x =
3916  4847  5996  3933  2577  4378  5184  5747  3246  4669  2946  3478
4396  6318  8353  4484  1951  5461  6874  7891  3081  5774  2723  3720
4447  6464  8906  4199  1811  5406  7062  8176  3021  6207  2344  3554
6371  7195  7782  6534  5110  6856  7355  7708  5755  6815  5715  6018
4062  4794  5585  4077  3043  4443  5008  5400  3538  4613  3361  3745
6635  4451  2391  6622  9731  5492  3959  2924  8233  5064  8668  7609
4098  4715  5447  4123  3197  4409  4930  5294  3651  4581  3467  3806
6914  4502  2267  7116  9816  5623  4067  3017  8582  5117  8987  7761
3929  4907  5954  3943  2617  4447  5186  5703  3240  4660  3019  3533
3918  4841  5868  3932  2684  4403  5121  5626  3271  4620  3047  3544
The entry in the bottom-right corner? 3544
The entry directly above the smallest entry is 1951
The largest entry in the last column is 7761
The second entry on the main diagonal -> 6318
The entry in the top-right corner -> 3478
The smallest entry? 1811
The top-left entry? 3916
The first entry in the row that holds the largest entry: 6914
The entry in the bottom-left corner? 3918
The entry just right of 4451? 2391
The entry directly below the smallest entry? 5110
The fifth entry from the end, reading row by row? 5626
The last entry in the row that holds the smallest entry is 3554
The entry just left of 7708: 7355
The entry just right of the largest entry? 5623
The entry directly above 5868 -> 5954
The largest entry in the last row? 5868
The entry directly below 6464 is 7195
The third entry on the main diagonal? 8906
The entry just right of 3932? 2684
The 3rd entry on the diagonal from the top-right corner? 6207
The entry just right of 6635? 4451
The third entry, reading row by row: 5996
The second entry from the end, reading row by row? 3047
The entry directly below the largest entry: 2617
The entry just left of the smallest entry? 4199
The entry just right of 3929? 4907
The entry just left of 2267? 4502
The entry directly below 3651? 8582
The 5th entry, reading row by row is 2577

Questions about the array below.
1) Give the entry directly above -28.
2) Give the 2nd entry in reading order.
3) Give the entry directly above 9.
4) Give the smallest entry in the last row.
5) Give the fifth entry from the end, reading row by row.
6) Give the 1st entry, reading row by row.
7) Give the entry in the bottom-right corner.
8) Give the entry directly above -36.
-12 49 -39 6 -60 23 -54
-10 65 62 -8 -58 -27 -13
9 43 24 -28 -69 -48 -35
22 23 44 -36 -56 -59 -2
40 -59 -50 -38 -22 -50 -29
-22 74 21 38 -30 53 -24
1) -8
2) 49
3) -10
4) -30
5) 21
6) -12
7) -24
8) -28

M =
7 -16 24 -3 -4 0 -7 7
2 -19 18 -18 0 15 -20 1
6 -19 20 1 -1 -3 -12 8
1 -14 22 -7 -3 -1 -7 10
-37 -18 39 -24 -59 23 -3 -13
-13 -18 34 -14 -29 10 -7 0
-1 -16 26 -7 -11 1 -7 7
-26 -20 35 -20 -42 16 -3 -5
Rows and columns are numbered from 1.
The entry directly above the largest entry -> 22
The entry directly above -12 -> -20
Which number is the entry at row 3, column 3? 20
The entry in the bottom-left corner: -26
Which number is the entry directly below the largest entry? 34
Which number is the entry in row 3 and column 1? 6
The entry just left of 35 -> -20
The entry at row 2, column 1 is 2
Which number is the entry at row 1, column 1? 7
Which number is the entry at row 1, column 2? -16
Which number is the entry just right of 24? -3
The entry just left of 18 is -19
The entry just right of 6 -> -19
Which number is the entry just left of the smallest entry? -24
Which number is the entry at row 1, column 3? 24
The bottom entry of the column that holds the smallest entry is -42
Which number is the entry just right of -42? 16
The maximum -> 39
The entry directly above 16 -> 1
The bottom entry of the column that holds the largest entry: 35
The top-right entry is 7

m =
9 -5 -8 -66 3 -7 -15 13 -37 -5 -3 8 -10 2
8 3 7 5 -6 11 -6 6 -7 -1 -25 -17 -15 -15
-2 1 4 4 6 -1 11 15 8 -34 26 -21 -18 -3
1 -6 13 14 2 -3 2 -42 10 -17 -3 13 2 0
-11 14 8 -15 3 -9 6 -19 -7 62 14 -15 4 -4
16 4 5 -9 -14 13 -8 18 -16 -22 -80 -17 -4 0
6 -1 1 -12 -7 1 6 0 -10 68 -12 -16 19 -9
5 10 2 22 -3 -2 -11 4 -3 -10 -46 -6 1 7
1 8 14 -9 -3 1 -5 -14 11 16 46 -3 7 1
-10 -7 -4 -56 -9 1 -23 31 -1 28 9 9 24 -1
The second entry on the diagonal from the top-right corner: -15
The last entry, reading row by row -> -1
Give the top entry of the column that holds the largest entry.
-5
Give the third entry on the main diagonal.
4
Give the fourth entry in reading order.
-66
Give the largest entry in the first row.
13
The fifth entry, reading row by row: 3
The bottom-left entry is -10
Give the third entry, reading row by row.
-8
The second entry from the end, reading row by row is 24
The last entry in the row that holds the largest entry: -9
Give the third largest entry.
46
The top-right entry is 2
The second entry on the main diagonal -> 3
Give the top-left entry.
9
The second largest entry -> 62
Give the largest entry in the first column.
16
Give the largest entry in the last column.
7
Give the bottom entry of the column that holds the smallest entry.
9
Give the largest entry in the last row.
31
The smallest entry in the first column: -11
Give the entry directly below -34.
-17
Give the entry directly below 18.
0
Give the second entry in reading order.
-5
The first entry in the row that holds the largest entry is 6
Give the entry directly above the largest entry.
-22
Give the entry just right of the largest entry.
-12
Give the top entry of the column that holds the smallest entry.
-3
Give the entry just right of -42.
10
The entry just right of the smallest entry is -17

Read these off the row that follows.
1) Give the first entry from the left.
2) Give the first entry from the right.
3) Give the entry just left of the centre entry.
[-2, 41, 61, -60, -10]
1) -2
2) -10
3) 41

[[  50.450   66.049  -12.591 -158.451    4.479  119.055   21.024   92.879
   -14.234  -81.800   14.446   12.698  -50.620  -15.276]
 [  14.739   17.947   88.122  -40.433    3.156   69.213  -16.097   38.867
   -70.841  -99.878  -27.643  165.043  -10.181  -46.437]
 [ -14.342  -18.041 -101.830   19.005   86.934  -26.753   51.218  -96.079
   -88.583   -6.005  117.212 -141.446   35.999   30.622]
 [ -47.833  -39.518   86.326   63.812  -90.691  -55.261  -89.602  -27.653
   -99.373  -60.979  -82.310  154.682  -13.829  -76.816]
 [ -17.173  -50.755   -4.341  -17.027 -199.518  -60.152 -119.479   16.435
     3.195  -31.186 -120.631   79.864 -120.207  -70.079]
 [   0.371  -81.959 -143.315  -66.401 -127.814  -74.267  -51.769  -32.028
   108.972   32.373  -58.354 -121.905 -126.291   -3.396]
 [  13.187  -94.707 -109.737  -24.708 -180.720  -84.124  -82.758  -34.860
    85.269   15.610  -76.257  -21.605 -143.661  -19.429]
 [-137.306   20.374   79.105  -89.791  -54.157  -41.737  -96.964   48.591
   -20.084  -26.967 -188.045  -65.143    3.031 -101.802]
 [  24.062   77.611  -64.382  -45.506  -31.488   50.169    6.864   34.010
  -190.819  -70.256  115.337  -57.786  -17.115   -7.115]
 [ -20.994  -97.794  -93.461   83.697 -183.986 -136.993  -95.261  -88.453
   -42.915   13.072  -29.009  -10.158  -96.102  -30.257]
 [ -30.042 -121.901  -26.888  108.546 -135.001 -130.163  -90.899 -106.939
   -25.910   -1.326  -59.350   77.252  -61.010  -36.418]
 [  57.608   56.021  -82.411 -157.219    1.673   98.471   36.706   70.100
   -10.623  -55.176   54.108  -79.032  -63.358   10.602]
 [ -39.075   39.761   83.976 -129.729  -63.148   49.881  -62.156   98.592
    -6.350  -75.592 -132.913   60.751  -44.633  -84.089]
 [ 108.384  -40.065 -124.899   -8.360   -5.632   35.504   49.900  -49.820
   -26.113  -40.724  137.023   33.292  -69.262   50.625]]
The smallest entry is -199.518
The entry just left of -45.506: -64.382
Read off the largest entry.
165.043
The entry just right of 13.187 is -94.707
The entry just left of the largest entry -> -27.643
Read off the entry just right of -62.156.
98.592
The first entry in reading order -> 50.450
Read off the second smallest entry.
-190.819
The 3rd largest entry: 137.023
Read off the entry just left of the smallest entry.
-17.027
The second entry in reading order -> 66.049
The entry just right of -130.163 -> -90.899
Read off the entry just right of -45.506.
-31.488
Read off the 2nd largest entry.
154.682
Read off the third smallest entry.
-188.045
Read off the entry just left of 60.751.
-132.913
The entry just left of -70.841: 38.867
Read off the entry just right of -88.453.
-42.915
